Below are the code and all the weights of a small trained network. Each question names an input and a class and asks about switching units off, where a switched-off unit gives its printed mean instead of its output.

import numpy as np


def w(rows, s, z=0):
    codes = np.array(rows[::2]) - 128.0
    scale = np.full(codes.shape[1], s)
    scale[-1] = z or s
    return codes * scale


def f(y):
    return y / 2 * (1 + np.tanh(0.7978845608 * (y + 0.044715 * y**3)))


def log_softmax(a):
    a = a - a.max(-1, keepdims=True)
    return a - np.log(np.exp(a).sum(-1, keepdims=True))


def net(x, mask):
    res = np.array(x, float).reshape(1, 4) / 4 @ E
    y = f(res @ A[0][:, :-1].T + A[0][:, -1])
    res = res + np.where(mask, y, B[0][:, -1]) @ B[0][:, :-1]
    return log_softmax(res[-1] @ U[:, :-1].T + U[:, -1])


A, B = {}, {}
E = w([
[65,14,107,81,34,44,170],'x0',
[207,82,197,180,48,81,27],'x1',
[104,34,167,253,183,176,233],'x2',
[117,153,209,78,2,235,152],'x3',
],0.0091)
A[0] = w([
[100,96,228,127,83,220,162,108],'N0',
[62,142,75,135,190,169,211,96],'N1',
[157,102,146,102,188,91,153,44],'N2',
[196,74,220,242,112,111,79,72],'N3',
[90,50,79,81,77,70,171,86],'N4',
[226,200,186,198,207,189,101,68],'N5',
[108,5,155,142,153,143,146,86],'N6',
[160,220,110,171,143,158,124,130],'N7',
[124,115,83,187,173,65,116,99],'N8',
[143,81,166,237,175,173,194,2],'N9',
[177,153,32,71,133,81,63,63],'N10',
[193,84,186,168,120,97,48,60],'N11',
[109,116,183,213,166,124,162,16],'N12',
[133,81,105,206,194,80,150,84],'N13',
[90,85,162,151,81,60,129,132],'N14',
],0.012,0.0054)
B[0] = w([
[188,196,143,180,97,124,218,234],'N0',
[41,117,81,9,111,107,175,239],'N1',
[125,164,142,113,140,113,172,148],'N2',
[28,134,70,58,93,124,137,232],'N3',
[176,98,101,177,192,51,94,217],'N4',
[155,82,88,173,191,34,130,246],'N5',
[183,99,153,80,140,118,52,209],'N6',
[183,86,82,116,141,62,119,188],'N7',
[137,189,92,211,88,200,233,200],'N8',
[152,116,191,90,105,133,40,248],'N9',
[161,179,220,97,103,125,97,201],'N10',
[54,157,104,78,145,143,176,204],'N11',
[157,142,216,78,173,111,97,198],'N12',
[192,198,157,163,96,160,153,223],'N13',
[135,112,94,116,186,70,170,190],'N14',
],0.011,0.015)
U = w([
[154,47,85,147,190,64,122,127],'0',
[156,174,216,56,115,126,60,158],'1',
[10,147,86,32,138,121,153,107],'2',
[172,216,149,168,98,144,191,127],'3',
[112,98,90,122,140,138,116,251],'4',
[95,102,102,224,126,190,110,99],'5',
[85,96,97,214,124,210,106,99],'6',
[82,101,88,161,135,221,95,97],'7',
],0.011,0.015)

Each question gives the input, the list of numbers given to net, and the class t.
The units are the neurons (one row each of A and B). Each row of codes is followed by its name. A weight is (code - 128) times the scale printed after its matrix; where a second scale follows, it is the last column's (A, B and U).
mask holds one flag per neuron, in row order. A switched-off neuron (its flag False) gives its mean, the last column of its row in B, instead of its output. The means were averaged over made-up inputs and are rounded, as every weight is.
A unit's drop is (log p(t) with every unit on - log p(t) with that unit switched off) / (log p(t) with every unit on - log p(t) with every unit switched off).
most important unit: the unit with the biggest drop
k most important neurons: the k neurons with the biggest drops, biggest first
drop when u is switched off: that unit's drop, to one decimal
input [8,-7,-5,-2], class 0: 2 most important neurons => [N4, N3]
input [-5,-7,6,3], class 2: 3 most important neurons => [N1, N10, N4]
input [-2,2,1,1], class 4: 3 most important neurons => [N1, N4, N14]
input [-6,-2,-6,-7], class 3: most important unit => N10
input [-3,0,2,-4], class 3: 2 most important neurons => [N13, N8]
input [4,6,4,8], class 3: 2 most important neurons => [N0, N1]
input [4,8,7,0], class 2: 3 most important neurons => [N3, N11, N14]
input [-6,-6,-6,-1], class 0: 3 most important neurons => [N7, N5, N9]
input [5,6,4,3], class 2: 3 most important neurons => [N3, N5, N11]
input [-1,2,-7,-8], class 3: 3 most important neurons => [N8, N9, N6]
input [-4,5,2,-2], class 2: 3 most important neurons => [N3, N11, N4]
input [8,-1,8,7], class 0: 3 most important neurons => [N4, N14, N10]
input [5,6,-5,-4], class 2: 3 most important neurons => [N11, N5, N9]
input [2,-1,-3,3], class 4: most important unit => N9
input [-5,-2,6,-1], class 1: 2 most important neurons => [N9, N12]
input [7,3,8,3], class 1: drop when N5 is switched off => 1.0
input [-3,2,3,7], class 3: drop when N0 is switched off => 1.5
input [7,2,-3,-8], class 3: drop when N5 is switched off => 0.3
